Each row is followed by its class number.
[ -8 -21  -7  -5   7  -8  20  18  13  -5   7  12  -2  10   1   9  -3 -11
  -5  -3  -6   0  11   1  10  -5 -24   6   2  11   2  -5  -8  -3  -4  11
   5  27  -2   9  -3  13 -16  -3  -1 -16  -1 -20   8   3   2 -11]  0
[ -7 -18   3 -31  12  10   8   7  -6  13  10   4  -9 -12 -17  12   0  -2
   6   2   7   1   3  22 -14   0 -35  -7   9 -16  -3  -8 -11  -6  -4  -7
  17   0 -24  12   0  22   5   6  -7  -7 -21 -19 -17  -4  10   4]  1
[ 24 -22  14 -18  24  12   8  36  10  27   6  18   1   3 -33  21   6 -15
 -16 -14   6  21   7  33  -5 -45 -10  12  -9 -15   2  -5 -39  -8 -17  20
   9  16 -20  10  14  10   0   9 -19  -8  14 -42 -23 -14   1 -13]  0
[  7 -15  -2  -2   4  -2  -4  25   2  -2  13  16   3  12  -7  19   0   1
  -6  -4 -10   8   8  16  -2  -8  -1   3   6  -3   1  10   0   2  -3   7
  13  13 -10   8   8  26  -4  -7  -6   6  -8 -10   3  -8   5  -6]  0
[ -2 -37 -17 -14  16 -11 -13  -9  -7  13   9  20  -2  -9   8  11   1 -16
   3  -4   9  12   1  44  -6   3 -47  -3  -7  -7  -2   0 -24   7 -23  -5
  42   9 -27  21   4  16   5  22 -22 -13 -16 -14 -29  -2  -6   4]  1
[ -2 -45 -21 -14   6  13   0  25  12   1  18  22 -12   5 -23  13  14  -2
  -2 -10 -10  -6  -1  32  -4 -45 -39  16   1  16   5 -14  10  -6  -2  12
  16  40  -7  39   2  19 -15  -5  -2 -18   0 -34 -12   9 -11 -20]  0
[-13 -30 -15 -31   8 -14  20  19 -11  -4   8   6  -8 -18  16  17 -13 -12
   4  -9  15   1  -1  24  -4  18 -47 -13  15  -5  -8 -16  -8 -10 -16  -3
  15  21 -17  17   3  28 -24   5  -4 -13 -22 -11  -2   0   6  -5]  1
[  9 -42 -17 -22  24 -16  12  26  -5  21  13  22  -8   3 -32  16   6 -19
  -9 -20  21  18  -7  44  -8 -13 -38   4  -9   3 -23 -18 -14  -3 -26   7
   2   9 -17  30  18  24  -8  -1 -14 -29 -22 -35 -30 -13   4 -24]  0
[ 27 -31  -7 -25  19  23  -3  20  15  11   3  23  -3  27  -8  16   2 -22
 -20   1   8  16   2  47  -2 -41 -38   7  -7  -8 -13  12 -22  -3  -7   3
  32  21 -18  23  -9  18  10   9 -24 -13   0 -20 -24  -7  -6  11]  0
[-11 -54 -21 -16   5 -16  -4  10   5   8  12  12  -1  29   7  10   0  -3
  -7   3  -5  12  -5  25   9   9 -18   0  -7  -8 -19   9  -7   1 -22  -7
  26  14 -27  12  -9  14   5   9   2 -17   3 -10  -5  -5  -9   8]  1
[ -8 -51 -49  18  20   2 -59   0 -11  -2  27  17  -3  -5 -31   6  25   7
   8 -11  19  26 -19  86 -33  50   7  -5   6  63 -29 -21  18 -15 -13 -13
  27 -24  -6  65  27  42  25  15  -3 -16 -43 -16 -43 -24  -4 -15]  1
[ -5 -19   3 -15  10 -22  17  33   4   9  24  21  -6  -5   2  15 -10  -4
  -9 -14   2   5   6  10  -7  -3 -22  -3   2 -15  -8 -11  -4  -1 -19  20
 -13  32 -15   1  11  26 -22  -6 -11  -9 -17 -27   0   3   8 -26]  0
[-16 -50 -23 -34   6 -13   3  17   5  -1   1  19  -4  11  -9  11   5 -14
 -14  -2   9  -8   2  23   6 -34 -51   4  -8 -18  -2  -3 -11   1 -12  13
  21  44 -18  16  -3  29 -20  -2  -3 -24  -4 -17  -6   7 -13 -16]  0
[  7 -33  -3   2   6  16 -35 -17   0  24  -4   0  -1  23 -22  -2  14   7
   1   6   3  10 -12  29  -7 -19   9   1  -1   2 -14   1   6  -8  -4 -13
  15 -16 -11  25  -2   9  21   5  -7  -9  -2  -7 -23  -6  -8   6]  1
[ 15 -30  -8   6   6  37 -27  -5  13  15  15  -2  -3  26 -20  11  13   0
  -6  11  -2  14  -6  32   0  -3  14  -3   0  -2 -17  -1  -3   2  -1 -14
  22 -19 -12  11  -5  10  27   6  -9  -2  -6  -1 -22 -12 -16  17]  1
[ 16 -24   5  -2  18  21  -5  21  17  17   7   9  -6   7 -21  12   2   3
 -10  -2   6   4  10  15  -9 -22  11   2  -3   4  -8  -9 -10  -1 -14  14
   9  18 -14   6   0  21  -4  -6  -7  -7 -14 -37 -19 -14  -7  -2]  0
